Below are the code and all the weights of a small trained network. Each question names an input and a class and asks about switching units off, where a switched-off unit gives its printed mean instead of its output.

import numpy as np


def w(rows, s, z=0):
    codes = np.array(rows[::2]) - 128.0
    scale = np.full(codes.shape[1], s)
    scale[-1] = z or s
    return codes * scale


def norm(h):
    return h / np.sqrt((h * h).mean(-1, keepdims=True) + 1e-5)


def f(y):
    return y / 2 * (1 + np.tanh(0.7978845608 * (y + 0.044715 * y**3)))


def log_softmax(a):
    a = a - a.max(-1, keepdims=True)
    return a - np.log(np.exp(a).sum(-1, keepdims=True))


def net(x, mask):
    res = np.array(x, float).reshape(1, 6) / 4 @ E
    u = 0
    for l in range(2):
        y = f(norm(res) @ A[l][:, :-1].T + A[l][:, -1])
        res = res + np.where(mask[u : u + 16], y, B[l][:, -1]) @ B[l][:, :-1]
        u += 16
    return log_softmax(norm(res)[-1] @ U[:, :-1].T + U[:, -1])


A, B = {}, {}
E = w([
[138,253,166,194],'x0',
[109,132,186,125],'x1',
[150,145,154,112],'x2',
[168,32,150,195],'x3',
[116,116,106,142],'x4',
[121,122,117,135],'x5',
],0.0072)
A[0] = w([
[214,87,100,181,205],'L0N1',
[2,177,114,91,188],'L0N2',
[76,48,147,32,250],'L0N3',
[117,7,46,151,141],'L0N4',
[164,157,20,128,123],'L0N5',
[138,194,52,68,68],'L0N6',
[193,97,111,48,66],'L0N7',
[130,177,25,98,189],'L0N8',
[156,154,85,60,203],'L0N9',
[104,129,80,151,55],'L0N10',
[91,185,131,225,202],'L0N11',
[113,150,78,166,79],'L0N12',
[75,130,83,50,206],'L0N13',
[92,177,143,177,137],'L0N14',
[156,120,36,196,126],'L0N15',
[203,159,88,93,124],'L0N16',
],0.009,0.0016)
B[0] = w([
[36,127,239,210,190],'L0N1',
[114,2,150,183,198],'L0N2',
[193,203,91,153,243],'L0N3',
[161,194,101,145,254],'L0N4',
[108,159,197,107,166],'L0N5',
[50,96,159,115,185],'L0N6',
[191,158,81,125,167],'L0N7',
[137,53,188,205,192],'L0N8',
[102,70,191,144,177],'L0N9',
[93,237,119,86,127],'L0N10',
[233,135,56,103,215],'L0N11',
[61,57,111,99,136],'L0N12',
[129,197,174,187,200],'L0N13',
[155,135,66,137,174],'L0N14',
[145,142,186,119,166],'L0N15',
[117,124,245,111,147],'L0N16',
],0.0043,0.0055)
A[1] = w([
[115,133,108,198,95],'L1N1',
[190,117,109,177,181],'L1N2',
[100,123,66,164,224],'L1N3',
[138,91,83,92,109],'L1N4',
[101,175,138,84,120],'L1N5',
[143,141,164,109,159],'L1N6',
[104,137,168,157,235],'L1N7',
[135,82,86,92,130],'L1N8',
[181,161,166,133,254],'L1N9',
[69,157,118,94,138],'L1N10',
[174,137,148,108,233],'L1N11',
[149,106,147,108,48],'L1N12',
[101,158,109,103,116],'L1N13',
[135,148,126,161,168],'L1N14',
[140,149,114,38,91],'L1N15',
[83,63,108,10,171],'L1N16',
],0.013,0.0016)
B[1] = w([
[159,170,162,56,200],'L1N1',
[34,125,204,137,253],'L1N2',
[109,82,139,49,172],'L1N3',
[97,186,77,146,136],'L1N4',
[215,24,178,180,149],'L1N5',
[84,50,228,108,157],'L1N6',
[88,73,61,61,202],'L1N7',
[164,240,112,103,138],'L1N8',
[107,97,81,53,245],'L1N9',
[37,49,132,253,138],'L1N10',
[77,114,39,95,183],'L1N11',
[135,170,106,181,125],'L1N12',
[216,68,210,185,126],'L1N13',
[127,135,43,65,182],'L1N14',
[64,210,148,113,146],'L1N15',
[153,160,119,184,151],'L1N16',
],0.0053,0.006)
U = w([
[124,90,182,219,252],'0',
[144,93,120,80,184],'1',
[132,111,129,94,143],'2',
[131,104,145,103,31],'3',
[247,173,61,146,27],'4',
],0.012,0.0011)

Each question gives the input, the list of numbers given to net, and the class t.
The units are the neurons (one row each of A and B). Each row of codes is followed by its name. A weight is (code - 128) times the scale printed after its matrix; where a second scale follows, it is the last column's (A, B and U).
mask holds one flag per neuron, layer by layer. A switched-off neuron (its flag False) gives its mean, the last column of its row in B, instead of its output. The means were averaged over made-up inputs and are rounded, as every weight is.
A unit's drop is (log p(t) with every unit on - log p(t) with that unit switched off) / (log p(t) with every unit on - log p(t) with every unit switched off).
The circuit of an input: a set's keep is (log p(t) with only the set's units on - log p(t) with every unit switched off) / (log p(t) with every unit on - log p(t) with every unit switched off). Starting from the 12 units with the biggest drops (on a tie, the unit counted first), units are removed one at a time, each time the one whose removal leaves the highest keep (on an exact tie, the one counted first), for as long as the keep stays at least 0.8.
circuit, biggest first: the units of the circuit, biggest drop first
unit that matters most: the unit with the biggest drop
top k neurons: the k neurons with the biggest drops, biggest first
k most important neurons of layer l: the k neurons of layer l with the biggest drops, biggest first
drop of u: that unit's drop, to one decimal
input [-5,6,-6,-6,-2,2], class 0: circuit, biggest first : L1N10; L1N16
input [-7,-3,1,-3,8,0], class 4: top 2 neurons : L1N8; L0N1
input [7,2,-5,5,-2,-2], class 4: circuit, biggest first : L0N11
input [7,-8,3,5,5,1], class 3: 3 most important neurons of layer 0 : L0N1; L0N3; L0N4
input [-7,6,1,-4,-6,-3], class 4: top 3 neurons : L0N1; L1N2; L1N16
input [2,-3,1,5,1,7], class 2: top 2 neurons : L0N8; L0N2
input [5,5,-1,-6,7,-3], class 0: circuit, biggest first : L1N10; L1N5; L1N13
input [-5,-7,7,-8,-1,-8], class 0: top 2 neurons : L0N6; L1N16
input [-5,2,-1,-6,4,0], class 0: circuit, biggest first : L1N10; L1N16
input [-7,4,4,-1,-8,-1], class 4: 2 most important neurons of layer 0 : L0N1; L0N8
input [-7,-3,-2,4,7,1], class 4: top 2 neurons : L1N8; L1N6
input [-8,3,-4,-7,3,-2], class 4: 3 most important neurons of layer 0 : L0N1; L0N2; L0N3
input [7,-1,-2,-8,7,-4], class 0: top 2 neurons : L1N10; L0N3
input [8,1,1,3,4,-4], class 4: unit that matters most : L0N11
input [4,1,8,-8,-6,6], class 0: top 2 neurons : L1N10; L1N5
input [5,3,-5,3,-4,-4], class 1: 2 most important neurons of layer 1 : L1N2; L1N9
input [6,6,-3,5,1,1], class 3: top 2 neurons : L1N2; L0N3
input [-8,4,-7,-6,7,1], class 4: drop of L0N3 : 0.3
input [0,5,2,-6,-3,-5], class 0: drop of L1N7 : -0.1
input [2,4,1,-6,-2,-3], class 0: unit that matters most : L1N10
input [-1,-7,0,-7,-4,-1], class 0: drop of L0N8 : -0.1
